Here is a tiny trained network, its code and every weight. The questions are about switching its units off for an input and a target symbol, where a switched-off unit gives its printed mean instead of its output.

import numpy as np


def w(rows, s, z=0):
    codes = np.array(rows[::2]) - 128.0
    scale = np.full(codes.shape[1], s)
    scale[-1] = z or s
    return codes * scale


def norm(h):
    return h / np.sqrt((h * h).mean(-1, keepdims=True) + 1e-5)


def f(y):
    return np.maximum(y, 0)


def softmax(a):
    e = np.exp(a - a.max(-1, keepdims=True))
    return e / e.sum(-1, keepdims=True)


def log_softmax(a):
    a = a - a.max(-1, keepdims=True)
    return a - np.log(np.exp(a).sum(-1, keepdims=True))


def net(x, mask):
    ids = ['ΘΦΩαβγδεζηλμξπσψ'.index(c) for c in x.split()]
    T = len(ids)
    res = E[ids] + P[:T]
    u = 0
    for l in range(2):
        r = norm(res)
        for j in range(2):
            rows = slice(4 * j, 4 * j + 4)
            q, k, v = (r @ M[l][rows].T for M in (Q, K, V))
            z = softmax(np.where(np.tri(T) > 0, q @ k.T / 4**0.5, -1e9)) @ v
            o = O[l][rows]
            res = res + np.where(mask[u + j], z, o[:, -1]) @ o[:, :-1]
        u += 2
        y = f(norm(res) @ A[l][:, :-1].T + A[l][:, -1])
        res = res + np.where(mask[u : u + 4], y, B[l][:, -1]) @ B[l][:, :-1]
        u += 4
    return log_softmax(norm(res)[-1] @ U[:, :-1].T + U[:, -1])


Q, K, V, O, A, B = {}, {}, {}, {}, {}, {}
E = w([
[99,125,128],'Θ',
[97,126,126],'Φ',
[119,114,98],'Ω',
[137,236,254],'α',
[112,137,98],'β',
[126,121,110],'γ',
[84,119,112],'δ',
[90,151,86],'ε',
[111,123,96],'ζ',
[104,149,99],'η',
[159,88,167],'λ',
[123,133,78],'μ',
[187,143,53],'ξ',
[100,81,137],'π',
[159,58,150],'σ',
[106,104,160],'ψ',
],0.026)
P = w([
[184,159,152],'0',
[1,85,96],'1',
[89,131,67],'2',
[82,128,76],'3',
[90,126,90],'4',
[76,116,88],'5',
[92,125,85],'6',
[89,131,87],'7',
[76,122,86],'8',
[81,131,90],'9',
[58,127,99],'10',
[66,134,116],'11',
],0.011)
Q[0] = w([
[112,76,170],'0.h0',
[194,63,166],'0.h0',
[144,42,116],'0.h0',
[189,86,156],'0.h0',
[247,118,213],'0.h1',
[26,96,108],'0.h1',
[200,169,130],'0.h1',
[118,184,133],'0.h1',
],0.015)
K[0] = w([
[53,60,174],'0.h0',
[111,54,58],'0.h0',
[72,33,130],'0.h0',
[133,16,18],'0.h0',
[124,64,14],'0.h1',
[170,198,163],'0.h1',
[74,2,132],'0.h1',
[40,105,168],'0.h1',
],0.0091)
V[0] = w([
[66,88,102],'0.h0',
[117,250,206],'0.h0',
[163,128,96],'0.h0',
[138,138,14],'0.h0',
[170,210,137],'0.h1',
[212,122,95],'0.h1',
[116,162,213],'0.h1',
[160,87,203],'0.h1',
],0.013)
O[0] = w([
[133,103,79,184],'0.h0',
[254,171,180,254],'0.h0',
[82,101,156,77],'0.h0',
[102,8,126,126],'0.h0',
[220,155,204,183],'0.h1',
[164,24,174,42],'0.h1',
[83,252,187,166],'0.h1',
[43,139,188,34],'0.h1',
],0.0087,0.0048)
A[0] = w([
[174,114,89,187],'0.n0',
[66,124,95,3],'0.n1',
[82,88,100,126],'0.n2',
[92,251,198,145],'0.n3',
],0.012,0.0022)
B[0] = w([
[90,180,105,169],'0.n0',
[182,32,176,166],'0.n1',
[155,95,79,197],'0.n2',
[104,246,150,254],'0.n3',
],0.011,0.0082)
Q[1] = w([
[74,180,51],'1.h0',
[132,28,2],'1.h0',
[149,122,30],'1.h0',
[74,179,17],'1.h0',
[35,2,65],'1.h1',
[143,193,59],'1.h1',
[120,131,143],'1.h1',
[119,216,227],'1.h1',
],0.016)
K[1] = w([
[107,235,199],'1.h0',
[209,105,185],'1.h0',
[221,176,162],'1.h0',
[157,234,233],'1.h0',
[167,201,251],'1.h1',
[173,161,96],'1.h1',
[64,116,143],'1.h1',
[98,95,58],'1.h1',
],0.015)
V[1] = w([
[233,152,116],'1.h0',
[250,99,104],'1.h0',
[116,166,26],'1.h0',
[134,156,11],'1.h0',
[68,208,47],'1.h1',
[145,92,185],'1.h1',
[2,100,123],'1.h1',
[206,141,29],'1.h1',
],0.013)
O[1] = w([
[183,97,118,127],'1.h0',
[241,136,179,144],'1.h0',
[149,154,15,237],'1.h0',
[176,192,49,253],'1.h0',
[92,184,2,182],'1.h1',
[139,99,222,75],'1.h1',
[7,81,124,159],'1.h1',
[194,114,46,253],'1.h1',
],0.0097,0.0059)
A[1] = w([
[157,207,103,224],'1.n0',
[35,228,50,137],'1.n1',
[252,195,175,255],'1.n2',
[122,62,215,130],'1.n3',
],0.013,0.0095)
B[1] = w([
[85,190,218,245],'1.n0',
[82,250,175,232],'1.n1',
[74,162,166,253],'1.n2',
[90,219,68,156],'1.n3',
],0.014,0.013)
U = w([
[125,160,136,103],'Θ',
[89,147,129,90],'Φ',
[119,162,146,136],'Ω',
[130,183,26,111],'α',
[105,65,251,93],'β',
[55,120,138,94],'γ',
[11,131,103,100],'δ',
[161,88,127,156],'ε',
[26,78,174,98],'ζ',
[96,91,122,250],'η',
[138,92,115,141],'λ',
[209,143,168,111],'μ',
[165,106,159,170],'ξ',
[226,155,93,119],'π',
[182,113,179,116],'σ',
[107,124,143,124],'ψ',
],0.024,0.011)

Each question gives the input, a string of symbols that net reads in full, and the target symbol t.
The units are the heads (4 rows each of Q, K, V and O) and the neurons (one row each of A and B). Each row of codes is followed by its name. A weight is (code - 128) times the scale printed after its matrix; where a second scale follows, it is the last column's (O, A, B and U).
mask holds one flag per unit, layer by layer, with each layer's heads first. A switched-off unit (its flag False) gives its mean, the last column of its rows in O or B, instead of its output. The means were averaged over made-up inputs and are rounded, as every weight is.
A unit's drop is (log p(t) with every unit on - log p(t) with that unit switched off) / (log p(t) with every unit on - log p(t) with every unit switched off).
The circuit of an input: a set's keep is (log p(t) with only the set's units on - log p(t) with every unit switched off) / (log p(t) with every unit on - log p(t) with every unit switched off). Starting from all 12 units, units are removed one at a time, each time the one whose removal leaves the highest keep (on an exact tie, the one counted first), for as long as the keep stays at least 0.8.
units of the circuit, in order: the units of the circuit, biggest drop first
unit that matters most: the unit with the biggest drop
which heads matter: for each layer, one digit per head in row order, 1 if its drop is at least 0.15 and else 0, layers parted by /
drop when u is switched off: that unit's drop, to one decimal
input ε ζ Φ γ γ Ω π, target π: units of the circuit, in order -> [0.h1; 1.h0]
input γ δ Θ δ η, target β: which heads matter -> 10 / 01
input δ ψ δ δ γ η, target α: which heads matter -> 00 / 00
input π δ γ δ δ Ω λ ε ψ Φ, target δ: units of the circuit, in order -> [0.h1; 0.h0; 1.h1]
input γ γ γ, target β: which heads matter -> 10 / 01
input π δ δ δ δ γ π Ω, target δ: units of the circuit, in order -> [0.h1; 0.h0]
input Ω ζ δ δ δ η σ λ, target η: which heads matter -> 10 / 00
input ε δ δ ζ π σ ε, target π: units of the circuit, in order -> [0.h1; 1.h0; 1.h1]
input η Φ μ δ, target μ: which heads matter -> 10 / 00
input σ γ λ γ δ γ, target ζ: units of the circuit, in order -> [0.h1; 0.h0; 1.h1]
input γ δ σ, target β: which heads matter -> 00 / 01
input π δ π δ δ ξ π, target δ: units of the circuit, in order -> [0.h0]
input α α ε ε ε α σ, target η: which heads matter -> 10 / 10
input δ π δ ε ε, target α: which heads matter -> 00 / 00
input ε γ δ Θ γ σ δ ψ δ δ δ γ, target π: which heads matter -> 01 / 10
input π γ δ δ, target δ: which heads matter -> 11 / 00
input Ω π σ δ σ δ η Ω π γ γ δ, target η: unit that matters most -> 0.h0
input Ω σ λ μ, target η: which heads matter -> 11 / 00
input γ δ σ λ, target β: which heads matter -> 00 / 01
input ε δ μ δ Θ γ γ δ μ, target π: unit that matters most -> 0.h1
input σ π γ μ Ω γ Ω η δ γ δ, target ζ: drop when 0.h0 is switched off -> 0.5
input δ π δ σ, target α: drop when 1.h0 is switched off -> 0.1
input γ ξ δ δ δ δ, target β: drop when 1.h1 is switched off -> 0.5
